Below are the code and all the weights of a small trained network. Each question names an input and a class and asks about switching units off, where a switched-off unit gives its printed mean instead of its output.

import numpy as np


def w(rows, s, z=0):
    codes = np.array(rows[::2]) - 128.0
    scale = np.full(codes.shape[1], s)
    scale[-1] = z or s
    return codes * scale


def f(y):
    return np.maximum(y, 0)


def log_softmax(a):
    a = a - a.max(-1, keepdims=True)
    return a - np.log(np.exp(a).sum(-1, keepdims=True))


def net(x, mask):
    res = np.array(x, float).reshape(1, 6) / 4 @ E
    y = f(res @ A[0][:, :-1].T + A[0][:, -1])
    res = res + np.where(mask, y, B[0][:, -1]) @ B[0][:, :-1]
    return log_softmax(res[-1] @ U[:, :-1].T + U[:, -1])


A, B = {}, {}
E = w([
[154,155,68,135,75,63],'x0',
[204,54,133,76,166,137],'x1',
[108,73,167,103,2,92],'x2',
[150,176,98,51,73,172],'x3',
[120,52,35,192,111,178],'x4',
[72,110,92,78,186,49],'x5',
],0.0089)
A[0] = w([
[50,70,174,147,119,111,195],'n1',
[142,161,111,115,123,165,62],'n2',
[112,85,87,110,194,2,116],'n3',
[206,139,228,56,111,92,179],'n4',
[70,95,164,146,132,101,105],'n5',
[106,138,138,154,37,124,89],'n6',
[77,107,128,26,12,99,235],'n7',
[135,104,163,196,139,192,107],'n8',
[181,138,204,86,123,108,111],'n9',
[84,189,164,116,149,128,42],'n10',
[130,113,146,140,158,179,3],'n11',
[160,108,135,78,102,116,126],'n12',
[121,122,146,189,157,172,30],'n13',
[154,154,84,87,120,137,150],'n14',
[82,171,126,188,27,105,149],'n15',
[65,122,148,77,180,115,133],'n16',
[178,33,70,145,89,157,181],'n17',
[88,148,150,89,171,136,19],'n18',
[140,98,160,181,137,193,155],'n19',
[36,62,176,160,119,89,132],'n20',
[142,134,123,153,186,141,110],'n21',
[185,39,90,136,99,157,117],'n22',
[110,115,57,169,128,131,116],'n23',
[63,175,133,149,115,111,169],'n24',
],0.0097,0.0022)
B[0] = w([
[107,76,153,47,193,119,185],'n1',
[119,113,113,112,136,110,151],'n2',
[78,173,62,171,54,89,222],'n3',
[156,144,254,153,160,222,244],'n4',
[102,77,116,60,173,76,164],'n5',
[55,114,96,118,130,89,191],'n6',
[59,105,197,103,157,147,254],'n7',
[76,186,138,176,68,148,180],'n8',
[157,124,193,143,146,175,200],'n9',
[176,110,111,113,163,135,176],'n10',
[92,173,110,175,90,130,154],'n11',
[132,129,177,137,142,152,174],'n12',
[76,152,151,135,107,133,166],'n13',
[93,111,157,108,156,131,170],'n14',
[79,137,22,144,67,63,215],'n15',
[92,87,136,68,151,104,188],'n16',
[226,104,139,117,156,132,208],'n17',
[120,89,149,92,161,126,164],'n18',
[106,194,139,192,81,153,181],'n19',
[97,48,121,23,181,92,190],'n20',
[69,127,140,117,111,118,177],'n21',
[215,119,114,141,151,135,194],'n22',
[187,137,157,123,142,161,177],'n23',
[152,131,83,138,99,96,183],'n24',
],0.0098,0.0097)
U = w([
[29,74,89,62,142,78,251],'0',
[249,77,192,95,189,180,3],'1',
[174,165,31,185,85,106,90],'2',
[63,180,180,165,112,166,155],'3',
],0.011,0.00069)

Each question gives the input, the list of numbers given to net, and the class t.
The units are the neurons (one row each of A and B). Each row of codes is followed by its name. A weight is (code - 128) times the scale printed after its matrix; where a second scale follows, it is the last column's (A, B and U).
mask holds one flag per neuron, in row order. A switched-off neuron (its flag False) gives its mean, the last column of its row in B, instead of its output. The means were averaged over made-up inputs and are rounded, as every weight is.
A unit's drop is (log p(t) with every unit on - log p(t) with that unit switched off) / (log p(t) with every unit on - log p(t) with every unit switched off).
The circuit of an input: a set's keep is (log p(t) with only the set's units on - log p(t) with every unit switched off) / (log p(t) with every unit on - log p(t) with every unit switched off). Starting from the 12 units with the biggest drops (on a tie, the unit counted first), units are removed one at a time, each time the one whose removal leaves the highest keep (on an exact tie, the one counted first), for as long as the keep stays at least 0.8.
circuit, biggest first: the units of the circuit, biggest drop first
unit that matters most: the unit with the biggest drop
top k neurons: the k neurons with the biggest drops, biggest first
drop of u: that unit's drop, to one decimal
input [5,4,-5,-5,-7,2], class 3: unit that matters most	n3
input [0,-5,-6,8,5,1], class 2: circuit, biggest first	n7, n4
input [7,3,-7,0,-4,0], class 3: circuit, biggest first	n17, n20
input [-2,-7,8,-1,-8,-7], class 0: top 2 neurons	n15, n6
input [8,4,-6,4,4,7], class 2: circuit, biggest first	n3, n7
input [-2,1,-1,4,8,-6], class 2: circuit, biggest first	n4, n7
input [2,2,8,8,2,-4], class 1: top 3 neurons	n17, n22, n3
input [2,4,-7,-1,0,-3], class 3: circuit, biggest first	n21, n17, n20
input [6,5,-6,-7,7,-8], class 2: top 4 neurons	n8, n4, n19, n7
input [-1,-6,-8,-4,-8,-1], class 1: top 3 neurons	n10, n15, n3
input [2,6,2,-4,-8,6], class 1: top 4 neurons	n4, n9, n15, n6
input [-1,-8,-7,-4,-7,-1], class 0: drop of n16	0.1
input [8,8,1,2,-2,5], class 1: drop of n4	0.2
input [8,8,7,-6,-6,2], class 1: circuit, biggest first	n4
input [-6,1,2,5,8,-8], class 2: drop of n22	0.1
